Below are the code and all the weights of a small trained network. Each question names an input and a class and asks about switching units off, where a switched-off unit gives its printed mean instead of its output.

import numpy as np


def w(rows, s, z=0):
    codes = np.array(rows[::2]) - 128.0
    scale = np.full(codes.shape[1], s)
    scale[-1] = z or s
    return codes * scale


def f(y):
    return y / 2 * (1 + np.tanh(0.7978845608 * (y + 0.044715 * y**3)))


def log_softmax(a):
    a = a - a.max(-1, keepdims=True)
    return a - np.log(np.exp(a).sum(-1, keepdims=True))


def net(x, mask):
    res = np.array(x, float).reshape(1, 4) / 4 @ E
    y = f(res @ A[0][:, :-1].T + A[0][:, -1])
    res = res + np.where(mask, y, B[0][:, -1]) @ B[0][:, :-1]
    return log_softmax(res[-1] @ U[:, :-1].T + U[:, -1])


A, B = {}, {}
E = w([
[199,186,157,31,116,3,255],'x0',
[242,47,237,67,170,103,96],'x1',
[160,30,118,217,4,81,144],'x2',
[43,101,189,83,190,81,89],'x3',
],0.008)
A[0] = w([
[170,111,161,106,229,164,86,169],'N1',
[67,180,115,85,176,89,175,151],'N2',
[154,102,171,115,132,66,146,93],'N3',
[143,143,168,93,201,140,108,116],'N4',
[149,128,113,127,174,170,132,166],'N5',
[232,148,157,95,154,131,164,253],'N6',
[99,148,71,152,40,128,161,167],'N7',
[212,77,193,125,103,94,120,194],'N8',
[28,124,93,158,126,152,92,155],'N9',
[105,86,148,158,109,147,67,176],'N10',
[171,121,86,145,51,130,136,199],'N11',
[102,132,158,102,247,154,95,219],'N12',
],0.015,0.0029)
B[0] = w([
[190,146,206,112,123,118,52,221],'N1',
[30,101,176,77,144,2,187,219],'N2',
[143,175,119,40,92,222,143,194],'N3',
[186,156,146,80,176,117,78,204],'N4',
[116,166,148,165,107,100,73,162],'N5',
[184,135,11,107,106,27,83,234],'N6',
[150,217,143,198,205,149,184,243],'N7',
[171,72,146,77,30,198,198,229],'N8',
[25,109,43,163,109,203,56,250],'N9',
[105,36,193,200,94,98,105,207],'N10',
[188,155,132,227,153,131,146,212],'N11',
[168,218,224,84,167,166,54,239],'N12',
],0.018,0.014)
U = w([
[146,155,78,94,145,37,171,101],'0',
[213,184,115,190,167,135,191,170],'1',
[134,126,63,102,176,147,150,2],'2',
[2,176,168,89,163,101,170,214],'3',
[182,197,190,85,149,127,43,163],'4',
[53,125,112,220,131,208,67,151],'5',
[159,63,173,174,71,178,104,90],'6',
[205,134,116,79,65,162,184,152],'7',
],0.0081,0.0025)

Each question gives the input, the list of numbers given to net, and the class t.
The units are the neurons (one row each of A and B). Each row of codes is followed by its name. A weight is (code - 128) times the scale printed after its matrix; where a second scale follows, it is the last column's (A, B and U).
mask holds one flag per neuron, in row order. A switched-off neuron (its flag False) gives its mean, the last column of its row in B, instead of its output. The means were averaged over made-up inputs and are rounded, as every weight is.
A unit's drop is (log p(t) with every unit on - log p(t) with that unit switched off) / (log p(t) with every unit on - log p(t) with every unit switched off).
The circuit of an input: a set's keep is (log p(t) with only the set's units on - log p(t) with every unit switched off) / (log p(t) with every unit on - log p(t) with every unit switched off). Starting from all 12 units, units are removed one at a time, each time the one whose removal leaves the highest keep (on an exact tie, the one counted first), for as long as the keep stays at least 0.8.
circuit, biggest first: the units of the circuit, biggest drop first
top k neurons: the k neurons with the biggest drops, biggest first
drop when u is switched off: that unit's drop, to one decimal
input [5,-2,-4,2], class 3: top neuron => (N2)
input [0,-3,-5,-2], class 3: circuit, biggest first => (N2 N1)
input [-3,4,2,-7], class 6: top 3 neurons => (N7 N8 N3)
input [6,1,0,6], class 0: circuit, biggest first => (N2 N6)
input [8,-4,1,3], class 0: top 3 neurons => (N9 N12 N6)
input [-4,8,5,5], class 6: top 2 neurons => (N10 N8)
input [4,-4,-5,-3], class 3: top 2 neurons => (N2 N11)
input [6,-3,7,3], class 1: top 2 neurons => (N7 N11)
input [7,-7,-2,-6], class 1: top 3 neurons => (N7 N11 N9)
input [-4,8,5,-7], class 6: top 2 neurons => (N10 N11)
input [4,7,-3,-8], class 7: drop when N8 is switched off => 0.2
input [7,-6,-8,2], class 3: drop when N2 is switched off => 1.9
input [-8,2,2,-1], class 5: drop when N9 is switched off => 0.1
input [-4,8,8,8], class 6: circuit, biggest first => (N10)
